Below are the code and all the weights of a small trained network. Each question names an input and a target symbol and asks about switching units off, where a switched-off unit gives its printed mean instead of its output.

import numpy as np


def w(rows, s, z=0):
    codes = np.array(rows[::2]) - 128.0
    scale = np.full(codes.shape[1], s)
    scale[-1] = z or s
    return codes * scale


def norm(h):
    return h / np.sqrt((h * h).mean(-1, keepdims=True) + 1e-5)


def f(y):
    return np.maximum(y, 0)


def softmax(a):
    e = np.exp(a - a.max(-1, keepdims=True))
    return e / e.sum(-1, keepdims=True)


def log_softmax(a):
    a = a - a.max(-1, keepdims=True)
    return a - np.log(np.exp(a).sum(-1, keepdims=True))


def net(x, mask):
    ids = ['ΛΦΩγεηθπσ'.index(c) for c in x.split()]
    T = len(ids)
    res = E[ids] + P[:T]
    u = 0
    for l in range(3):
        q, k, v = (norm(res) @ M[l].T for M in (Q, K, V))
        z = softmax(np.where(np.tri(T) > 0, q @ k.T / 3**0.5, -1e9)) @ v
        res = res + np.where(mask[u], z, O[l][:, -1]) @ O[l][:, :-1]
        u += 1
        y = f(norm(res) @ A[l][:, :-1].T + A[l][:, -1])
        res = res + np.where(mask[u : u + 4], y, B[l][:, -1]) @ B[l][:, :-1]
        u += 4
    return log_softmax(norm(res)[-1] @ U[:, :-1].T + U[:, -1])


Q, K, V, O, A, B = {}, {}, {}, {}, {}, {}
E = w([
[101,106,62,135,119,119,114,148,94,165,173,156],'Λ',
[138,103,137,88,71,104,139,174,133,160,115,149],'Φ',
[183,139,19,113,173,127,147,108,102,135,140,87],'Ω',
[100,108,204,133,108,138,147,93,108,210,139,130],'γ',
[86,133,118,116,114,135,178,96,169,84,127,46],'ε',
[137,79,143,174,84,101,144,174,139,41,114,155],'η',
[151,128,172,201,100,146,112,131,148,249,97,111],'θ',
[152,215,43,91,83,98,84,127,130,137,105,136],'π',
[150,136,139,95,126,77,157,96,189,173,125,140],'σ',
],0.016)
P = w([
[200,132,125,71,158,210,134,85,155,178,223,122],'0',
[178,50,39,73,97,117,68,97,136,150,80,81],'1',
[177,121,125,105,51,100,199,118,79,109,185,51],'2',
[152,133,164,86,109,255,198,181,196,109,65,245],'3',
[77,98,81,181,106,6,126,150,53,150,70,86],'4',
[115,111,164,144,51,156,211,172,129,148,115,115],'5',
],0.0079)
Q[0] = w([
[69,54,83,161,78,171,172,134,191,183,151,156],'0.h0',
[100,115,83,177,94,114,157,163,126,144,255,130],'0.h0',
[193,223,203,119,105,161,174,129,159,93,192,136],'0.h0',
],0.0064)
K[0] = w([
[60,149,141,141,159,57,198,203,2,125,108,157],'0.h0',
[1,74,84,145,183,101,42,171,86,127,116,142],'0.h0',
[149,97,127,129,59,62,71,87,107,116,131,47],'0.h0',
],0.006)
V[0] = w([
[159,19,131,150,138,119,104,59,107,94,158,203],'0.h0',
[41,43,58,112,44,131,188,139,65,200,44,196],'0.h0',
[255,201,203,96,188,130,43,112,154,98,174,43],'0.h0',
],0.0032)
O[0] = w([
[106,134,90,76,167,122,146,176,182,205,118,36,127],'0.h0',
[126,183,172,48,141,172,121,74,58,129,118,56,254],'0.h0',
[2,89,224,162,60,174,96,91,148,154,138,108,68],'0.h0',
],0.0082,0.003)
A[0] = w([
[111,225,167,104,117,137,72,160,119,127,40,40,159],'0.n0',
[159,201,147,125,115,79,164,125,181,112,129,88,145],'0.n1',
[82,52,88,150,130,201,82,128,217,103,120,128,1],'0.n2',
[195,183,2,224,28,195,103,73,134,119,108,130,156],'0.n3',
],0.0042,0.0013)
B[0] = w([
[178,83,198,145,99,70,79,97,191,33,157,237,191],'0.n0',
[19,85,176,233,95,97,62,226,159,104,161,253,180],'0.n1',
[146,50,116,209,85,68,164,157,111,38,92,177,155],'0.n2',
[164,252,87,35,205,114,168,92,114,77,225,65,253],'0.n3',
],0.005,0.0043)
Q[1] = w([
[96,65,162,142,147,245,116,129,187,119,80,195],'1.h0',
[53,60,138,177,134,37,18,79,130,133,105,85],'1.h0',
[141,149,201,123,118,167,205,170,164,125,153,150],'1.h0',
],0.011)
K[1] = w([
[176,97,145,124,28,82,154,126,91,137,254,35],'1.h0',
[132,78,114,81,118,237,105,157,147,125,175,136],'1.h0',
[109,99,94,119,99,16,93,135,43,144,78,46],'1.h0',
],0.0089)
V[1] = w([
[222,14,206,152,133,143,132,180,86,230,88,128],'1.h0',
[88,71,177,175,217,172,204,67,109,25,132,3],'1.h0',
[49,68,153,24,187,24,197,49,196,131,166,177],'1.h0',
],0.0054)
O[1] = w([
[178,112,81,146,125,158,192,110,148,146,79,156,140],'1.h0',
[106,171,128,85,165,73,169,145,98,149,107,12,1],'1.h0',
[77,210,218,188,242,118,141,54,95,94,100,165,129],'1.h0',
],0.011,0.0035)
A[1] = w([
[190,99,204,130,158,175,108,68,110,240,125,103,150],'1.n0',
[192,115,2,96,167,189,159,125,115,146,162,118,23],'1.n1',
[72,107,189,171,27,119,79,222,168,160,116,51,4],'1.n2',
[207,215,98,66,86,126,25,139,205,81,173,109,74],'1.n3',
],0.0066,0.0031)
B[1] = w([
[91,174,78,115,102,55,114,171,158,75,111,146,223],'1.n0',
[95,86,235,157,183,109,141,168,145,154,156,118,254],'1.n1',
[78,1,148,62,193,159,185,8,121,181,141,195,179],'1.n2',
[132,196,149,67,94,45,58,175,152,41,69,115,237],'1.n3',
],0.0099,0.0056)
Q[2] = w([
[245,166,109,75,139,133,175,99,98,106,176,207],'2.h0',
[128,90,118,75,180,89,104,151,107,171,255,87],'2.h0',
[122,104,124,181,27,165,84,37,142,120,142,88],'2.h0',
],0.0074)
K[2] = w([
[155,133,85,93,171,140,94,190,2,159,99,195],'2.h0',
[114,76,83,182,200,156,107,169,134,70,125,91],'2.h0',
[113,175,118,159,88,84,69,113,231,244,110,108],'2.h0',
],0.0068)
V[2] = w([
[158,73,50,67,232,245,190,193,57,8,223,144],'2.h0',
[255,160,114,74,230,146,108,74,160,178,184,109],'2.h0',
[161,106,165,125,123,132,113,73,183,1,92,122],'2.h0',
],0.0048)
O[2] = w([
[72,103,59,139,120,33,77,2,162,128,177,100,45],'2.h0',
[110,110,228,165,95,59,229,53,102,91,79,162,123],'2.h0',
[166,155,148,189,114,136,155,76,154,203,243,69,251],'2.h0',
],0.0075,0.0014)
A[2] = w([
[168,200,57,131,154,143,159,131,113,128,107,121,159],'2.n0',
[124,148,119,132,253,135,110,139,105,149,174,91,4],'2.n1',
[180,121,99,131,136,119,129,131,146,110,130,154,190],'2.n2',
[166,116,57,86,157,93,180,138,122,141,113,100,140],'2.n3',
],0.012,0.0026)
B[2] = w([
[135,15,87,38,183,181,80,118,58,112,161,107,173],'2.n0',
[238,77,139,155,29,216,122,132,130,148,62,150,225],'2.n1',
[109,217,146,49,142,97,102,60,61,170,180,48,253],'2.n2',
[75,190,81,254,192,166,111,177,133,148,177,150,254],'2.n3',
],0.009,0.0053)
U = w([
[117,188,89,53,72,57,75,146,139,89,136,92,177],'Λ',
[192,158,70,125,83,179,97,2,112,119,144,183,79],'Φ',
[76,36,148,70,133,56,159,71,130,177,129,99,139],'Ω',
[139,116,79,52,197,157,156,140,62,144,97,82,87],'γ',
[136,134,236,170,112,67,129,154,109,160,85,30,152],'ε',
[78,167,73,176,173,86,136,165,175,166,198,109,133],'η',
[192,59,97,157,57,149,152,176,184,177,105,109,220],'θ',
[85,26,213,141,106,154,5,164,152,125,154,150,7],'π',
[114,169,175,228,150,92,167,144,139,115,73,196,125],'σ',
],0.0072,0.002)

Each question gives the input, a string of symbols that net reads in full, and the target symbol t.
The units are the heads (3 rows each of Q, K, V and O) and the neurons (one row each of A and B). Each row of codes is followed by its name. A weight is (code - 128) times the scale printed after its matrix; where a second scale follows, it is the last column's (O, A, B and U).
mask holds one flag per unit, layer by layer, with each layer's heads first. A switched-off unit (its flag False) gives its mean, the last column of its rows in O or B, instead of its output. The means were averaged over made-up inputs and are rounded, as every weight is.
A unit's drop is (log p(t) with every unit on - log p(t) with that unit switched off) / (log p(t) with every unit on - log p(t) with every unit switched off).
The circuit of an input: a set's keep is (log p(t) with only the set's units on - log p(t) with every unit switched off) / (log p(t) with every unit on - log p(t) with every unit switched off). Starting from the 12 units with the biggest drops (on a tie, the unit counted first), units are removed one at a time, each time the one whose removal leaves the highest keep (on an exact tie, the one counted first), for as long as the keep stays at least 0.8.
circuit, biggest first: the units of the circuit, biggest drop first
most important unit: the unit with the biggest drop
top k neurons: the k neurons with the biggest drops, biggest first
top k neurons in layer l: the k neurons of layer l with the biggest drops, biggest first
drop when u is switched off: that unit's drop, to one decimal
input ε θ η Ω Ω Λ, target ε: top neuron in layer 0 -> 0.n3
input η ε Φ, target ε: circuit, biggest first -> 1.h0, 2.n1
input Φ Ω Φ, target Ω: circuit, biggest first -> 1.n2, 1.h0, 0.n3
input θ η ε, target η: circuit, biggest first -> 1.h0, 2.n3, 0.h0
input θ π γ Φ η, target Φ: top 2 neurons -> 2.n2, 1.n1
input π Φ γ, target Φ: circuit, biggest first -> 1.h0, 1.n1
input π γ ε Φ Ω η, target Ω: circuit, biggest first -> 1.n2, 1.h0
input Λ η Ω, target θ: top 4 neurons -> 2.n1, 1.n1, 2.n2, 1.n0
input Φ Λ Φ Ω σ, target Ω: top 2 neurons -> 1.n2, 0.n3
input θ γ η γ, target η: top 2 neurons -> 2.n3, 1.n0
input γ η Ω γ ε, target γ: top 2 neurons -> 2.n0, 1.n0
input σ θ γ Ω ε Λ, target γ: top 2 neurons in layer 2 -> 2.n0, 2.n1
input θ Ω γ η θ, target η: top 4 neurons -> 2.n3, 1.n0, 1.n2, 2.n1
input Ω Λ γ, target Λ: most important unit -> 1.n0
input η Ω Ω θ, target Ω: circuit, biggest first -> 1.h0, 1.n2
input γ Ω θ, target Ω: circuit, biggest first -> 1.n2, 1.h0
input ε Λ Φ η η Λ, target θ: top 2 neurons -> 2.n1, 1.n1
input Ω Ω Λ η, target Λ: top 2 neurons in layer 1 -> 1.n1, 1.n2
input π γ η, target γ: top 3 neurons -> 0.n3, 1.n1, 2.n0
input ε ε Λ θ, target Λ: top 2 neurons -> 1.n0, 1.n1
input η π σ θ Φ, target θ: circuit, biggest first -> 1.h0
input ε θ γ σ θ Λ, target Φ: drop when 0.n1 is switched off -> 0.1
input ε η η σ Ω, target Φ: drop when 1.h0 is switched off -> 0.8
input ε σ θ π θ, target π: drop when 0.h0 is switched off -> 0.1
